Below are the code and all the weights of a small trained network. Each question names an input and a class and asks about switching units off, where a switched-off unit gives its printed mean instead of its output.

import numpy as np


def w(rows, s, z=0):
    codes = np.array(rows[::2]) - 128.0
    scale = np.full(codes.shape[1], s)
    scale[-1] = z or s
    return codes * scale


def f(y):
    return y / 2 * (1 + np.tanh(0.7978845608 * (y + 0.044715 * y**3)))


def log_softmax(a):
    a = a - a.max(-1, keepdims=True)
    return a - np.log(np.exp(a).sum(-1, keepdims=True))


def net(x, mask):
    res = np.array(x, float).reshape(1, 4) / 4 @ E
    y = f(res @ A[0][:, :-1].T + A[0][:, -1])
    res = res + np.where(mask, y, B[0][:, -1]) @ B[0][:, :-1]
    return log_softmax(res[-1] @ U[:, :-1].T + U[:, -1])


A, B = {}, {}
E = w([
[186,192,76,225,93,2],'x0',
[141,89,226,187,8,83],'x1',
[133,117,129,124,128,111],'x2',
[87,105,225,229,202,83],'x3',
],0.0094)
A[0] = w([
[84,129,177,102,113,108,119],'N1',
[86,110,147,126,185,151,129],'N2',
[154,129,54,21,71,165,70],'N3',
[114,50,224,18,93,213,94],'N4',
[145,99,111,137,75,165,89],'N5',
[97,120,160,195,160,97,73],'N6',
[100,165,141,102,119,123,121],'N7',
[147,129,93,115,144,116,82],'N8',
[140,185,63,207,178,53,9],'N9',
[118,152,52,133,182,141,177],'N10',
[158,109,136,96,139,131,121],'N11',
[160,140,78,113,174,85,116],'N12',
[162,138,116,136,92,120,119],'N13',
[128,91,213,148,83,152,52],'N14',
[96,151,83,51,61,116,175],'N15',
[137,108,118,171,109,100,102],'N16',
[98,145,152,108,198,115,119],'N17',
[108,125,90,139,79,102,119],'N18',
[111,52,156,140,248,147,125],'N19',
[142,158,34,126,168,118,43],'N20',
[124,194,106,144,35,99,115],'N21',
[173,131,197,184,177,133,155],'N22',
[144,100,184,99,250,171,140],'N23',
[121,143,201,188,191,96,54],'N24',
[108,142,178,216,143,119,133],'N25',
[133,135,66,138,8,118,104],'N26',
[164,101,98,164,130,160,122],'N27',
[137,174,22,113,231,112,97],'N28',
],0.012)
B[0] = w([
[125,101,120,120,164,116,152],'N1',
[104,184,138,121,146,68,176],'N2',
[67,61,166,95,159,85,203],'N3',
[191,10,81,176,101,211,253],'N4',
[143,146,115,143,143,122,142],'N5',
[162,77,98,149,95,176,177],'N6',
[129,126,131,147,134,111,128],'N7',
[129,134,135,141,127,155,130],'N8',
[66,4,177,82,154,133,180],'N9',
[108,56,149,118,135,108,197],'N10',
[122,133,133,144,117,135,135],'N11',
[127,98,126,148,133,174,158],'N12',
[131,174,91,130,148,118,148],'N13',
[75,65,142,94,164,119,176],'N14',
[158,74,123,165,124,182,203],'N15',
[148,164,125,151,127,167,153],'N16',
[111,197,139,121,129,86,163],'N17',
[126,181,134,148,124,126,149],'N18',
[104,223,147,101,132,61,210],'N19',
[176,146,117,152,84,148,155],'N20',
[158,207,100,117,114,113,182],'N21',
[107,98,123,101,124,140,202],'N22',
[86,214,162,98,133,68,215],'N23',
[183,74,85,165,100,194,187],'N24',
[140,66,125,121,143,152,208],'N25',
[144,235,134,153,123,106,186],'N26',
[138,125,142,109,111,117,127],'N27',
[175,56,94,158,103,201,204],'N28',
],0.019,0.015)
U = w([
[75,64,195,84,162,124,222],'0',
[243,121,72,182,63,161,179],'1',
[146,247,149,123,112,70,4],'2',
],0.013,0.0016)

Each question gives the input, the list of numbers given to net, and the class t.
The units are the neurons (one row each of A and B). Each row of codes is followed by its name. A weight is (code - 128) times the scale printed after its matrix; where a second scale follows, it is the last column's (A, B and U).
mask holds one flag per neuron, in row order. A switched-off neuron (its flag False) gives its mean, the last column of its row in B, instead of its output. The means were averaged over made-up inputs and are rounded, as every weight is.
A unit's drop is (log p(t) with every unit on - log p(t) with that unit switched off) / (log p(t) with every unit on - log p(t) with every unit switched off).
The circuit of an input: a set's keep is (log p(t) with only the set's units on - log p(t) with every unit switched off) / (log p(t) with every unit on - log p(t) with every unit switched off). Starting from the 12 units with the biggest drops (on a tie, the unit counted first), units are removed one at a time, each time the one whose removal leaves the highest keep (on an exact tie, the one counted first), for as long as the keep stays at least 0.8.
units of the circuit, in order: the units of the circuit, biggest drop first
k most important neurons: the k neurons with the biggest drops, biggest first
drop when u is switched off: that unit's drop, to one decimal
input [3,-8,-6,1], class 0: units of the circuit, in order : (N10)
input [5,-5,-6,1], class 0: 4 most important neurons : (N9 N4 N10 N24)
input [0,-8,-3,8], class 2: 2 most important neurons : (N19 N23)
input [0,-6,-5,-4], class 0: 2 most important neurons : (N3 N4)
input [5,0,-3,2], class 0: 3 most important neurons : (N9 N4 N28)
input [0,0,-8,-7], class 0: 3 most important neurons : (N3 N4 N24)
input [4,-5,5,1], class 0: 4 most important neurons : (N9 N4 N10 N24)
input [-1,-8,-5,-6], class 0: 2 most important neurons : (N3 N10)
input [8,1,-2,0], class 2: 3 most important neurons : (N4 N21 N28)
input [2,1,-5,7], class 1: 2 most important neurons : (N24 N3)
input [-4,2,-3,0], class 1: 4 most important neurons : (N3 N4 N9 N10)
input [2,6,-5,0], class 2: 2 most important neurons : (N4 N28)
input [7,7,1,0], class 2: 2 most important neurons : (N4 N26)
input [5,-7,-1,3], class 0: units of the circuit, in order : (N9)
input [-3,-7,-8,-6], class 0: 2 most important neurons : (N3 N10)
input [7,-7,-5,7], class 0: drop when N9 is switched off : 9.5
input [-8,7,-8,-1], class 1: drop when N4 is switched off : 5.1
input [-4,-7,-4,6], class 2: drop when N2 is switched off : 0.0
input [4,6,-5,-6], class 2: drop when N4 is switched off : 0.1
input [-4,-3,0,-7], class 0: units of the circuit, in order : (N3)
